Below are the code and all the weights of a small trained network. Each question names an input and a target symbol and asks about switching units off, where a switched-off unit gives its printed mean instead of its output.

import numpy as np


def w(rows, s, z=0):
    codes = np.array(rows[::2]) - 128.0
    scale = np.full(codes.shape[1], s)
    scale[-1] = z or s
    return codes * scale


def f(y):
    return np.maximum(y, 0)


def softmax(a):
    e = np.exp(a - a.max(-1, keepdims=True))
    return e / e.sum(-1, keepdims=True)


def log_softmax(a):
    a = a - a.max(-1, keepdims=True)
    return a - np.log(np.exp(a).sum(-1, keepdims=True))


def net(x, mask):
    ids = ['Δαγζλμ'.index(c) for c in x.split()]
    T = len(ids)
    res = E[ids] + P[:T]
    r = res
    for j in range(2):
        rows = slice(2 * j, 2 * j + 2)
        q, k, v = (r @ M[0][rows].T for M in (Q, K, V))
        z = softmax(np.where(np.tri(T) > 0, q @ k.T / 2**0.5, -1e9)) @ v
        o = O[0][rows]
        res = res + np.where(mask[j], z, o[:, -1]) @ o[:, :-1]
    y = f(res @ A[0][:, :-1].T + A[0][:, -1])
    res = res + np.where(mask[2:6], y, B[0][:, -1]) @ B[0][:, :-1]
    return log_softmax(res[-1] @ U[:, :-1].T + U[:, -1])


Q, K, V, O, A, B = {}, {}, {}, {}, {}, {}
E = w([
[140,128,167,165,143,128,146,69],'Δ',
[156,121,161,176,166,180,61,91],'α',
[150,158,91,99,250,204,132,133],'γ',
[113,101,95,141,122,189,103,114],'ζ',
[69,174,171,101,100,155,84,135],'λ',
[55,110,147,87,85,130,226,174],'μ',
],0.02)
P = w([
[233,176,173,101,79,144,204,2],'0',
[175,72,129,107,116,183,175,104],'1',
[168,84,155,152,52,173,111,81],'2',
[139,117,149,147,64,184,151,123],'3',
[118,77,153,164,60,169,155,168],'4',
[107,137,149,188,50,178,158,163],'5',
],0.0087)
Q[0] = w([
[160,136,83,108,127,69,104,98],'head 1',
[92,106,165,142,96,177,136,131],'head 1',
[115,146,150,184,152,117,149,179],'head 2',
[100,109,175,173,94,252,197,143],'head 2',
],0.038)
K[0] = w([
[74,8,71,247,125,129,109,213],'head 1',
[161,183,50,96,38,126,142,17],'head 1',
[147,178,201,183,172,178,81,151],'head 2',
[2,199,129,79,79,141,26,214],'head 2',
],0.021)
V[0] = w([
[80,133,65,109,76,226,200,111],'head 1',
[152,154,130,145,172,50,223,69],'head 1',
[105,74,3,142,37,176,171,121],'head 2',
[152,127,67,203,168,169,94,131],'head 2',
],0.02)
O[0] = w([
[117,158,184,110,188,138,60,199,254],'head 1',
[93,248,104,111,177,140,202,123,204],'head 1',
[189,207,147,206,156,214,107,199,212],'head 2',
[91,143,148,107,217,202,160,135,42],'head 2',
],0.011,0.02)
A[0] = w([
[146,182,194,146,177,193,138,183,61],'neuron 1',
[147,56,118,175,188,165,101,255,144],'neuron 2',
[130,30,195,42,128,88,67,122,77],'neuron 3',
[191,190,90,131,88,66,99,175,5],'neuron 4',
],0.0097,0.0014)
B[0] = w([
[146,20,123,88,73,99,124,114,253],'neuron 1',
[99,197,192,159,105,40,110,69,207],'neuron 2',
[130,152,138,254,172,207,200,63,153],'neuron 3',
[118,78,3,171,219,122,180,130,174],'neuron 4',
],0.0082,0.055)
U = w([
[152,163,116,109,120,113,233,138,75],'Δ',
[188,61,113,60,37,150,205,129,194],'α',
[148,110,91,151,129,112,215,214,171],'γ',
[103,152,164,183,183,197,202,231,169],'ζ',
[81,4,108,136,151,135,238,104,3],'λ',
[70,35,119,82,186,150,194,181,147],'μ',
],0.0043,0.0046)

Each question gives the input, a string of symbols that net reads in full, and the target symbol t.
The units are the heads (2 rows each of Q, K, V and O) and the neurons (one row each of A and B). Each row of codes is followed by its name. A weight is (code - 128) times the scale printed after its matrix; where a second scale follows, it is the last column's (O, A, B and U).
mask holds one flag per unit, heads first, then neurons. A switched-off unit (its flag False) gives its mean, the last column of its rows in O or B, instead of its output. The means were averaged over made-up inputs and are rounded, as every weight is.
A unit's drop is (log p(t) with every unit on - log p(t) with that unit switched off) / (log p(t) with every unit on - log p(t) with every unit switched off).
The circuit of an input: a set's keep is (log p(t) with only the set's units on - log p(t) with every unit switched off) / (log p(t) with every unit on - log p(t) with every unit switched off). Starting from all 6 units, units are removed one at a time, each time the one whose removal leaves the highest keep (on an exact tie, the one counted first), for as long as the keep stays at least 0.8.
units of the circuit, in order: the units of the circuit, biggest drop first
most important unit: the unit with the biggest drop
top k neurons: the k neurons with the biggest drops, biggest first
heads that matter: for each layer, one digit per head in row order, 1 if its drop is at least 0.15 and else 0, layers parted by /
input λ ζ λ, target ζ: most important unit -> neuron 1
input γ α α, target μ: units of the circuit, in order -> (head 2; neuron 2)
input μ Δ ζ λ Δ α, target μ: units of the circuit, in order -> (head 1; head 2; neuron 2)
input α ζ λ μ, target α: top 2 neurons -> (neuron 4; neuron 2)
input α α λ Δ, target α: top 2 neurons -> (neuron 4; neuron 2)
input μ μ α, target γ: top 2 neurons -> (neuron 4; neuron 1)
input ζ ζ γ Δ, target α: heads that matter -> 01
input ζ λ α, target ζ: heads that matter -> 11
input Δ ζ α λ ζ μ, target Δ: heads that matter -> 11
input μ ζ ζ ζ γ λ, target μ: heads that matter -> 11
input μ ζ λ, target μ: units of the circuit, in order -> (head 1; neuron 2; head 2)
input λ ζ ζ Δ ζ α, target λ: top 2 neurons -> (neuron 3; neuron 2)
input Δ Δ Δ, target Δ: top 2 neurons -> (neuron 1; neuron 4)
input α μ ζ Δ γ, target α: top 2 neurons -> (neuron 1; neuron 4)
input α μ μ μ ζ λ, target α: most important unit -> head 1
input μ μ λ γ ζ, target μ: units of the circuit, in order -> (head 1; head 2)
input μ μ λ γ Δ ζ, target μ: top 2 neurons -> (neuron 2; neuron 3)
input α μ α μ Δ, target γ: top 2 neurons -> (neuron 1; neuron 4)
input Δ λ ζ γ, target Δ: top 2 neurons -> (neuron 1; neuron 4)
input α μ μ, target γ: top 2 neurons -> (neuron 1; neuron 4)
